Below is a small trained network, with its code and all its weights. Each question gives an input and a target symbol and asks what happens when units are switched off, that is, made to give their printed mean instead of their output.

import numpy as np


def w(rows, s, z=0):
    codes = np.array(rows[::2]) - 128.0
    scale = np.full(codes.shape[1], s)
    scale[-1] = z or s
    return codes * scale


def f(y):
    return y / 2 * (1 + np.tanh(0.7978845608 * (y + 0.044715 * y**3)))


def softmax(a):
    e = np.exp(a - a.max(-1, keepdims=True))
    return e / e.sum(-1, keepdims=True)


def log_softmax(a):
    a = a - a.max(-1, keepdims=True)
    return a - np.log(np.exp(a).sum(-1, keepdims=True))


def net(x, mask):
    ids = ['αγδεζηθλσφψω'.index(c) for c in x.split()]
    T = len(ids)
    res = E[ids] + P[:T]
    u = 0
    for l in range(2):
        r = res
        for j in range(3):
            rows = slice(2 * j, 2 * j + 2)
            q, k, v = (r @ M[l][rows].T for M in (Q, K, V))
            z = softmax(np.where(np.tri(T) > 0, q @ k.T / 2**0.5, -1e9)) @ v
            o = O[l][rows]
            res = res + np.where(mask[u + j], z, o[:, -1]) @ o[:, :-1]
        u += 3
        y = f(res @ A[l][:, :-1].T + A[l][:, -1])
        res = res + np.where(mask[u : u + 12], y, B[l][:, -1]) @ B[l][:, :-1]
        u += 12
    return log_softmax(res[-1] @ U[:, :-1].T + U[:, -1])


Q, K, V, O, A, B = {}, {}, {}, {}, {}, {}
E = w([
[151,134,162,85,117,56,127,103,22,185],'α',
[88,105,76,123,96,162,233,58,38,94],'γ',
[67,83,111,99,126,239,65,140,220,123],'δ',
[59,148,161,226,156,78,120,135,152,139],'ε',
[141,69,114,178,253,140,124,123,98,87],'ζ',
[68,128,205,174,193,143,125,135,174,112],'η',
[100,83,119,124,132,128,140,218,57,133],'θ',
[113,170,199,59,156,121,134,134,61,112],'λ',
[143,70,108,82,99,46,131,54,154,78],'σ',
[244,99,182,136,81,89,99,121,55,154],'φ',
[183,205,146,105,128,108,122,69,187,138],'ψ',
[92,109,174,106,137,168,76,105,127,229],'ω',
],0.02)
P = w([
[64,165,91,43,77,68,68,61,40,96],'0',
[106,176,124,127,156,72,126,83,155,157],'1',
[85,141,112,136,92,101,105,94,149,101],'2',
[106,118,85,143,48,125,121,152,114,101],'3',
[126,104,124,171,99,137,121,139,211,129],'4',
[114,81,96,169,1,155,93,162,159,72],'5',
[114,74,113,185,25,160,84,155,214,79],'6',
],0.0076)
Q[0] = w([
[84,78,115,37,57,122,93,138,144,219],'L0H1',
[24,125,255,131,116,169,143,160,112,93],'L0H1',
[153,140,53,162,116,139,124,136,165,55],'L0H2',
[40,105,127,156,132,95,141,182,131,106],'L0H2',
[37,68,124,191,192,62,131,199,123,142],'L0H3',
[93,86,176,133,172,132,18,152,86,197],'L0H3',
],0.0077)
K[0] = w([
[127,97,181,94,53,98,140,124,170,192],'L0H1',
[58,78,141,101,155,195,113,211,160,152],'L0H1',
[147,114,142,70,136,122,84,137,175,110],'L0H2',
[97,2,118,126,161,136,192,83,135,79],'L0H2',
[83,79,83,177,111,202,169,129,127,98],'L0H3',
[164,130,172,140,182,175,142,186,110,124],'L0H3',
],0.0081)
V[0] = w([
[181,39,164,101,22,97,135,94,173,180],'L0H1',
[82,100,84,60,214,78,71,114,121,122],'L0H1',
[119,173,185,100,141,70,130,103,102,150],'L0H2',
[136,105,57,20,151,17,2,61,234,74],'L0H2',
[163,145,101,119,114,182,216,119,159,96],'L0H3',
[153,176,13,84,220,211,68,134,114,122],'L0H3',
],0.0056)
O[0] = w([
[87,147,128,145,116,146,115,97,142,196,137],'L0H1',
[191,157,159,154,157,145,164,235,166,65,243],'L0H1',
[95,189,192,138,143,116,122,163,148,156,222],'L0H2',
[135,87,154,144,126,102,218,200,128,241,210],'L0H2',
[73,39,162,127,67,177,127,146,58,1,4],'L0H3',
[73,16,200,65,106,90,161,113,185,206,101],'L0H3',
],0.0064,0.0037)
A[0] = w([
[180,96,128,122,76,147,219,166,204,100,79],'L0N1',
[65,124,119,129,128,178,153,215,208,92,169],'L0N2',
[141,78,57,170,153,117,134,91,159,141,252],'L0N3',
[45,154,155,32,133,176,231,85,87,104,115],'L0N4',
[163,77,125,143,68,203,88,171,195,130,33],'L0N5',
[63,109,157,162,94,203,80,229,132,137,186],'L0N6',
[137,201,118,135,144,139,118,111,167,61,6],'L0N7',
[166,22,120,70,166,59,103,119,113,102,184],'L0N8',
[255,112,107,135,115,80,164,132,148,72,135],'L0N9',
[117,161,107,167,111,54,124,72,184,149,195],'L0N10',
[184,161,102,66,149,62,124,40,122,119,113],'L0N11',
[156,130,202,64,80,117,150,169,93,114,181],'L0N12',
],0.0083,0.003)
B[0] = w([
[114,137,99,170,73,173,92,111,12,95,168],'L0N1',
[187,184,80,147,75,124,183,126,138,160,227],'L0N2',
[127,95,151,111,178,170,162,171,29,135,208],'L0N3',
[138,178,149,155,171,130,136,134,111,146,203],'L0N4',
[147,149,124,133,173,123,178,91,97,101,171],'L0N5',
[138,113,127,187,174,91,149,106,204,138,252],'L0N6',
[147,152,83,133,175,55,128,112,98,80,137],'L0N7',
[100,145,140,133,153,95,168,98,165,170,209],'L0N8',
[62,135,127,132,76,106,161,36,135,180,201],'L0N9',
[127,108,112,162,81,120,118,116,46,138,244],'L0N10',
[67,143,133,112,113,61,151,119,112,150,212],'L0N11',
[130,155,136,141,176,78,113,91,145,148,218],'L0N12',
],0.011,0.0047)
Q[1] = w([
[133,168,118,120,173,140,169,178,66,34],'L1H1',
[125,179,210,2,103,170,34,79,74,183],'L1H1',
[107,150,162,13,140,141,48,80,116,162],'L1H2',
[163,182,159,82,143,132,159,135,41,35],'L1H2',
[160,254,172,99,94,131,128,131,120,140],'L1H3',
[105,124,124,143,68,156,101,73,109,201],'L1H3',
],0.0079)
K[1] = w([
[140,193,140,76,199,130,188,168,109,90],'L1H1',
[134,235,182,118,118,67,55,185,167,172],'L1H1',
[159,163,164,94,132,115,3,174,167,181],'L1H2',
[131,216,163,129,141,47,207,113,119,44],'L1H2',
[155,186,191,78,86,140,101,96,101,151],'L1H3',
[131,108,162,139,45,89,174,73,112,202],'L1H3',
],0.0072)
V[1] = w([
[82,89,171,117,153,119,105,110,37,115],'L1H1',
[145,194,155,97,132,171,191,130,106,144],'L1H1',
[154,146,130,174,101,105,75,185,136,146],'L1H2',
[124,159,168,53,2,147,123,151,128,178],'L1H2',
[143,107,139,123,120,109,111,148,103,95],'L1H3',
[151,178,87,90,143,110,159,165,158,136],'L1H3',
],0.0078)
O[1] = w([
[228,85,115,186,122,173,68,184,137,137,235],'L1H1',
[180,26,125,118,12,115,56,24,161,116,254],'L1H1',
[49,85,120,151,220,158,176,105,78,97,86],'L1H2',
[146,106,82,177,128,201,255,86,228,67,2],'L1H2',
[129,129,39,60,127,113,143,141,215,124,49],'L1H3',
[116,61,215,240,81,164,125,136,132,131,148],'L1H3',
],0.0062,0.0053)
A[1] = w([
[184,126,92,129,67,200,110,157,146,90,60],'L1N1',
[108,156,137,124,125,174,185,124,94,112,117],'L1N2',
[121,207,86,93,162,79,182,77,160,126,145],'L1N3',
[111,196,151,105,210,137,143,101,150,90,55],'L1N4',
[113,103,106,138,172,222,153,92,179,110,12],'L1N5',
[142,85,120,67,94,155,89,186,169,102,51],'L1N6',
[102,70,137,112,215,136,156,203,109,99,118],'L1N7',
[169,57,139,113,156,123,69,61,149,102,50],'L1N8',
[80,77,88,129,87,96,124,150,68,114,4],'L1N9',
[100,118,153,94,254,111,156,118,132,119,186],'L1N10',
[161,153,136,70,151,99,68,90,63,145,164],'L1N11',
[76,138,156,113,158,145,115,82,101,196,241],'L1N12',
],0.0098,0.0039)
B[1] = w([
[64,113,148,131,145,74,130,159,171,161,138],'L1N1',
[190,124,106,160,115,98,106,102,100,95,129],'L1N2',
[82,125,194,96,131,53,102,170,109,151,165],'L1N3',
[168,201,135,91,82,114,143,169,99,82,138],'L1N4',
[152,109,170,165,126,18,161,88,137,108,134],'L1N5',
[116,180,101,229,118,120,180,112,138,78,127],'L1N6',
[109,11,154,128,127,92,158,51,97,153,135],'L1N7',
[46,83,111,147,89,139,149,144,85,101,140],'L1N8',
[145,159,163,140,171,123,114,132,177,145,153],'L1N9',
[165,96,152,89,133,170,144,113,75,82,167],'L1N10',
[101,127,113,129,152,123,182,123,149,119,232],'L1N11',
[91,151,110,127,68,133,105,191,111,100,248],'L1N12',
],0.011,0.015)
U = w([
[65,185,127,89,117,26,150,65,183,201,85],'α',
[189,164,65,172,47,176,172,29,50,70,237],'γ',
[161,137,127,153,93,124,138,117,111,120,37],'δ',
[142,135,120,129,130,117,137,141,131,119,75],'ε',
[137,17,174,89,157,94,137,103,89,134,108],'ζ',
[97,165,118,199,222,110,105,105,110,126,50],'η',
[131,93,87,154,61,88,125,178,133,53,35],'θ',
[204,197,179,110,131,119,175,183,111,68,165],'λ',
[253,142,141,109,168,76,23,139,138,183,162],'σ',
[142,136,110,130,140,117,116,130,128,124,116],'φ',
[152,152,104,159,140,134,229,186,163,118,121],'ψ',
[81,154,105,105,107,224,56,215,132,179,254],'ω',
],0.0062,0.0049)

Each question gives the input, a string of symbols that net reads in full, and the target symbol t.
The units are the heads (2 rows each of Q, K, V and O) and the neurons (one row each of A and B). Each row of codes is followed by its name. A weight is (code - 128) times the scale printed after its matrix; where a second scale follows, it is the last column's (O, A, B and U).
mask holds one flag per unit, layer by layer, with each layer's heads first. A switched-off unit (its flag False) gives its mean, the last column of its rows in O or B, instead of its output. The means were averaged over made-up inputs and are rounded, as every weight is.
A unit's drop is (log p(t) with every unit on - log p(t) with that unit switched off) / (log p(t) with every unit on - log p(t) with every unit switched off).
The circuit of an input: a set's keep is (log p(t) with only the set's units on - log p(t) with every unit switched off) / (log p(t) with every unit on - log p(t) with every unit switched off). Starting from the 12 units with the biggest drops (on a tie, the unit counted first), units are removed one at a time, each time the one whose removal leaves the highest keep (on an exact tie, the one counted first), for as long as the keep stays at least 0.8.
circuit, biggest first: the units of the circuit, biggest drop first
unit that matters most: the unit with the biggest drop
k most important neurons: the k neurons with the biggest drops, biggest first
top k neurons in layer l: the k neurons of layer l with the biggest drops, biggest first
input δ ε ψ ψ, target γ: circuit, biggest first => [L0N6; L0N10]
input ζ φ ζ θ γ φ, target γ: unit that matters most => L0H1
input ω ω ω η λ ε α, target α: circuit, biggest first => [L0N3; L1H1; L0N12]
input η δ ζ δ η, target α: circuit, biggest first => [L1H1; L0N5; L0N2]
input γ γ ε φ ω θ, target θ: 2 most important neurons => [L0N4; L1N8]
input α η γ η, target θ: 3 most important neurons => [L1N8; L0N4; L1N1]
input ψ ω η ζ ζ θ, target σ: top 2 neurons in layer 0 => [L0N3; L0N6]
input φ η θ σ θ, target ψ: circuit, biggest first => [L1H2; L0N6; L0N10; L0N9]
input α α θ, target ζ: circuit, biggest first => [L1N7; L1H2; L0N9; L0N6]
input ψ φ δ ψ δ, target γ: 4 most important neurons => [L0N1; L0N2; L0N3; L0N5]
input ψ φ ε, target η: 3 most important neurons => [L0N10; L0N7; L1N9]
input ω ω δ θ, target α: 3 most important neurons => [L0N5; L0N2; L0N6]
input ω δ σ σ, target γ: circuit, biggest first => [L0H2; L0N1]
input φ δ ω η, target α: circuit, biggest first => [L1H1; L0N6; L1N3]
input η θ ψ φ ω ψ, target γ: circuit, biggest first => [L0N10; L0N1]
input δ φ η ψ ψ γ ε, target θ: unit that matters most => L1H1
input θ γ α ω σ ω σ, target γ: top 3 neurons in layer 0 => [L0N9; L0N1; L0N3]
input φ ζ η σ, target α: top 2 neurons in layer 0 => [L0N11; L0N9]
input δ α λ σ ε ω ε, target ψ: circuit, biggest first => [L1H2; L0N2; L0H2]
input η φ σ λ θ σ ε, target ψ: circuit, biggest first => [L1H2; L0H2; L0N6; L0N9]
input α φ φ ω λ θ, target ζ: 4 most important neurons => [L1N7; L0N6; L0N9; L1N10]
input ζ σ σ λ θ ζ ε, target σ: unit that matters most => L1H2
input γ θ δ, target α: circuit, biggest first => [L0N2; L1H1; L0N4]
input ζ ω ω ω ψ θ λ, target λ: 2 most important neurons => [L1N4; L0N3]
input θ ζ ψ ω ζ ε, target σ: 2 most important neurons => [L0N3; L1N12]
input δ θ ε ε γ θ δ, target γ: 2 most important neurons => [L0N5; L0N3]
input λ ζ θ ζ θ λ δ, target α: top 2 neurons in layer 1 => [L1N3; L1N10]
input θ ω δ α, target α: top 2 neurons in layer 0 => [L0N3; L0N11]
